Below is a small trained network, with its code and all its weights. Each question gives an input and a class and asks what happens when units are switched off, that is, made to give their printed mean instead of their output.

import numpy as np


def w(rows, s, z=0):
    codes = np.array(rows[::2]) - 128.0
    scale = np.full(codes.shape[1], s)
    scale[-1] = z or s
    return codes * scale


def f(y):
    return np.maximum(y, 0)


def log_softmax(a):
    a = a - a.max(-1, keepdims=True)
    return a - np.log(np.exp(a).sum(-1, keepdims=True))


def net(x, mask):
    res = np.array(x, float).reshape(1, 2) / 4 @ E
    y = f(res @ A[0][:, :-1].T + A[0][:, -1])
    res = res + np.where(mask, y, B[0][:, -1]) @ B[0][:, :-1]
    return log_softmax(res[-1] @ U[:, :-1].T + U[:, -1])


A, B = {}, {}
E = w([
[178,71,114,6,92,182,124,234],'x0',
[237,94,172,123,179,64,35,87],'x1',
],0.011)
A[0] = w([
[138,64,78,12,76,175,101,153,38],'n1',
[132,115,186,58,46,138,84,192,5],'n2',
[62,144,161,195,137,82,155,57,87],'n3',
[186,64,224,120,170,100,48,97,23],'n4',
[77,149,146,207,142,125,106,61,2],'n5',
[42,115,110,156,58,194,255,137,23],'n6',
],0.0095,0.012)
B[0] = w([
[202,115,157,140,136,165,143,25,250],'n1',
[116,81,124,148,236,195,186,9,187],'n2',
[198,79,142,95,101,149,148,61,254],'n3',
[70,215,37,46,151,133,55,49,242],'n4',
[168,63,104,118,199,236,169,39,193],'n5',
[75,154,86,10,154,59,98,86,245],'n6',
],0.014,0.008)
U = w([
[74,254,12,29,181,94,70,68,78],'0',
[194,15,166,147,185,230,177,46,80],'1',
[145,147,236,105,80,27,108,146,255],'2',
[100,140,102,224,121,193,107,205,109],'3',
[75,115,158,195,140,111,121,194,106],'4',
],0.0095,0.032)

Each question gives the input, the list of numbers given to net, and the class t.
The units are the neurons (one row each of A and B). Each row of codes is followed by its name. A weight is (code - 128) times the scale printed after its matrix; where a second scale follows, it is the last column's (A, B and U).
mask holds one flag per neuron, in row order. A switched-off neuron (its flag False) gives its mean, the last column of its row in B, instead of its output. The means were averaged over made-up inputs and are rounded, as every weight is.
A unit's drop is (log p(t) with every unit on - log p(t) with that unit switched off) / (log p(t) with every unit on - log p(t) with every unit switched off).
The circuit of an input: a set's keep is (log p(t) with only the set's units on - log p(t) with every unit switched off) / (log p(t) with every unit on - log p(t) with every unit switched off). Starting from all 6 units, units are removed one at a time, each time the one whose removal leaves the highest keep (on an exact tie, the one counted first), for as long as the keep stays at least 0.8.
circuit, biggest first: the units of the circuit, biggest drop first
most important unit: the unit with the biggest drop
top k neurons: the k neurons with the biggest drops, biggest first
drop when u is switched off: that unit's drop, to one decimal
input [7,-5], class 1: most important unit -> n1
input [-3,-2], class 2: circuit, biggest first -> n4; n2; n5
input [-2,-3], class 2: circuit, biggest first -> n4; n5
input [-8,-7], class 1: top 2 neurons -> n3; n5
input [3,0], class 2: top 2 neurons -> n5; n2
input [-7,-5], class 1: top 2 neurons -> n3; n5
input [-4,2], class 1: top 2 neurons -> n6; n3
input [6,7], class 0: drop when n4 is switched off -> 5.8
input [-8,-4], class 1: drop when n1 is switched off -> 0.0
input [1,0], class 2: drop when n4 is switched off -> 0.2
